Below are the code and all the weights of a small trained network. Each question names an input and a target symbol and asks about switching units off, where a switched-off unit gives its printed mean instead of its output.

import numpy as np


def w(rows, s, z=0):
    codes = np.array(rows[::2]) - 128.0
    scale = np.full(codes.shape[1], s)
    scale[-1] = z or s
    return codes * scale


def norm(h):
    return h / np.sqrt((h * h).mean(-1, keepdims=True) + 1e-5)


def f(y):
    return y / 2 * (1 + np.tanh(0.7978845608 * (y + 0.044715 * y**3)))


def softmax(a):
    e = np.exp(a - a.max(-1, keepdims=True))
    return e / e.sum(-1, keepdims=True)


def log_softmax(a):
    a = a - a.max(-1, keepdims=True)
    return a - np.log(np.exp(a).sum(-1, keepdims=True))


def net(x, mask):
    ids = ['ΞΠΣΩζηλμτφ'.index(c) for c in x.split()]
    T = len(ids)
    res = E[ids] + P[:T]
    u = 0
    for l in range(2):
        q, k, v = (norm(res) @ M[l].T for M in (Q, K, V))
        z = softmax(np.where(np.tri(T) > 0, q @ k.T / 2**0.5, -1e9)) @ v
        res = res + np.where(mask[u], z, O[l][:, -1]) @ O[l][:, :-1]
        u += 1
        y = f(norm(res) @ A[l][:, :-1].T + A[l][:, -1])
        res = res + np.where(mask[u : u + 4], y, B[l][:, -1]) @ B[l][:, :-1]
        u += 4
    return log_softmax(norm(res)[-1] @ U[:, :-1].T + U[:, -1])


Q, K, V, O, A, B = {}, {}, {}, {}, {}, {}
E = w([
[105,151,152,144,120,108],'Ξ',
[110,112,181,118,119,104],'Π',
[98,76,201,118,139,107],'Σ',
[84,154,76,209,179,62],'Ω',
[176,131,160,28,6,3],'ζ',
[158,216,117,152,99,94],'η',
[137,127,135,153,112,30],'λ',
[102,120,174,172,153,108],'μ',
[165,208,125,128,80,89],'τ',
[83,83,185,145,162,112],'φ',
],0.0061)
P = w([
[199,169,118,69,206,163],'0',
[140,92,3,90,69,222],'1',
[183,86,141,202,61,171],'2',
[98,203,202,45,169,70],'3',
[134,95,7,53,93,187],'4',
[182,76,141,192,52,152],'5',
[34,150,205,91,122,99],'6',
[138,89,12,37,116,158],'7',
[180,64,138,188,48,136],'8',
[7,122,181,106,101,107],'9',
[141,100,18,23,118,144],'10',
[187,64,151,188,51,141],'11',
],0.0064)
Q[0] = w([
[202,109,222,239,38,92],'0.h0',
[153,161,254,215,181,146],'0.h0',
],0.0087)
K[0] = w([
[214,185,175,95,192,232],'0.h0',
[126,144,169,143,141,254],'0.h0',
],0.0082)
V[0] = w([
[100,220,85,170,211,218],'0.h0',
[136,134,63,254,206,18],'0.h0',
],0.0049)
O[0] = w([
[130,102,100,71,204,11,147],'0.h0',
[147,47,1,73,124,128,5],'0.h0',
],0.0077,0.0012)
A[0] = w([
[40,198,210,101,126,57,120],'0.n0',
[158,120,25,175,49,151,1],'0.n1',
[89,237,80,176,255,227,78],'0.n2',
[146,57,115,138,28,122,92],'0.n3',
],0.0075,0.0055)
B[0] = w([
[45,190,181,91,188,113,255],'0.n0',
[63,173,130,188,176,101,142],'0.n1',
[253,50,71,88,122,117,133],'0.n2',
[88,116,83,232,168,161,176],'0.n3',
],0.0082,0.0052)
Q[1] = w([
[141,223,81,66,208,183],'1.h0',
[219,140,136,193,77,2],'1.h0',
],0.008)
K[1] = w([
[35,138,38,179,2,115],'1.h0',
[201,179,83,197,241,170],'1.h0',
],0.0071)
V[1] = w([
[135,182,96,172,23,60],'1.h0',
[254,222,173,114,125,64],'1.h0',
],0.0059)
O[1] = w([
[33,63,112,47,3,82,3],'1.h0',
[194,147,174,133,70,3,222],'1.h0',
],0.0057,0.0024)
A[1] = w([
[169,130,176,213,69,111,79],'1.n0',
[70,198,79,82,134,145,5],'1.n1',
[109,82,170,199,76,140,140],'1.n2',
[144,255,206,52,161,50,167],'1.n3',
],0.0074,0.0034)
B[1] = w([
[101,153,107,98,97,255,164],'1.n0',
[148,68,129,124,147,99,136],'1.n1',
[95,172,67,83,35,125,152],'1.n2',
[82,78,157,105,214,63,254],'1.n3',
],0.0091,0.0078)
U = w([
[168,106,163,2,245,49,225],'Ξ',
[46,122,201,104,175,128,117],'Π',
[26,189,241,162,150,194,14],'Σ',
[103,21,4,83,189,139,130],'Ω',
[143,192,128,23,47,217,253],'ζ',
[154,93,126,128,58,47,104],'η',
[19,114,76,232,132,173,77],'λ',
[253,70,130,162,147,106,144],'μ',
[105,134,180,144,26,44,67],'τ',
[212,186,182,208,222,208,81],'φ',
],0.008,0.0034)

Each question gives the input, a string of symbols that net reads in full, and the target symbol t.
The units are the heads (2 rows each of Q, K, V and O) and the neurons (one row each of A and B). Each row of codes is followed by its name. A weight is (code - 128) times the scale printed after its matrix; where a second scale follows, it is the last column's (O, A, B and U).
mask holds one flag per unit, layer by layer, with each layer's heads first. A switched-off unit (its flag False) gives its mean, the last column of its rows in O or B, instead of its output. The means were averaged over made-up inputs and are rounded, as every weight is.
A unit's drop is (log p(t) with every unit on - log p(t) with that unit switched off) / (log p(t) with every unit on - log p(t) with every unit switched off).
The circuit of an input: a set's keep is (log p(t) with only the set's units on - log p(t) with every unit switched off) / (log p(t) with every unit on - log p(t) with every unit switched off). Starting from all 10 units, units are removed one at a time, each time the one whose removal leaves the highest keep (on an exact tie, the one counted first), for as long as the keep stays at least 0.8.
units of the circuit, in order: the units of the circuit, biggest drop first
top k neurons: the k neurons with the biggest drops, biggest first
top k neurons in layer l: the k neurons of layer l with the biggest drops, biggest first
input φ Π Ξ, target φ: units of the circuit, in order	(1.h0; 0.n0)
input Σ Π η Ξ Ω η η Ξ Π μ φ φ, target Σ: top neuron	(1.n0)
input Σ Ω μ Σ μ Ξ Σ Σ τ Π Ξ, target Ω: top 2 neurons in layer 0	(0.n0; 0.n3)
input μ μ Π τ φ Π, target μ: units of the circuit, in order	(0.h0; 0.n0; 1.n3)
input φ Ξ Ξ λ Σ τ λ Σ ζ, target φ: top 2 neurons	(0.n3; 1.n0)
input μ τ ζ Π ζ Σ, target μ: units of the circuit, in order	(0.h0; 0.n0; 1.n3)
input τ Π Ξ, target τ: top 2 neurons in layer 1	(1.n0; 1.n2)
input ζ Σ Σ μ τ, target ζ: units of the circuit, in order	(0.n0; 1.n3)
input Σ Π μ λ Σ τ Ξ φ, target λ: units of the circuit, in order	(0.h0; 1.n3; 0.n3)
input Ω Ω μ ζ φ Ξ Σ φ, target ζ: top 3 neurons	(1.n3; 0.n0; 1.n2)
input φ Ξ ζ, target φ: top 3 neurons	(0.n3; 0.n0; 1.n0)
input φ μ Ξ Ξ τ Π, target φ: units of the circuit, in order	(1.h0; 0.n0)
input Ω Ξ Σ, target Ω: units of the circuit, in order	(0.h0; 1.n3)
input ζ φ Ξ Σ φ Σ ζ φ λ Ξ η, target λ: units of the circuit, in order	(0.h0; 0.n1)
input φ τ η, target φ: top 2 neurons in layer 0	(0.n0; 0.n2)
input Σ Ξ τ φ μ, target μ: units of the circuit, in order	(0.n2; 0.h0; 0.n0; 1.n3)
input η φ Σ, target η: units of the circuit, in order	(0.n0; 1.h0)
input Ξ λ η, target Ξ: units of the circuit, in order	(0.h0)
input μ Ξ φ ζ Ω Ξ Σ τ, target Ω: top 4 neurons	(1.n1; 0.n0; 1.n0; 1.n2)
input φ Ω φ Ω Ξ τ τ Σ Ξ τ τ, target Ω: units of the circuit, in order	(0.n0; 1.h0)
input φ Ξ φ Σ ζ φ, target φ: top neuron	(0.n0)
input φ Ω Σ φ ζ, target ζ: units of the circuit, in order	(0.h0; 0.n0)
input φ λ Σ Σ τ, target λ: top 2 neurons	(0.n1; 1.n3)
input ζ η λ φ τ, target λ: top 2 neurons in layer 0	(0.n1; 0.n3)
input Σ λ μ Σ Π λ φ φ ζ, target Σ: top 2 neurons in layer 0	(0.n3; 0.n2)
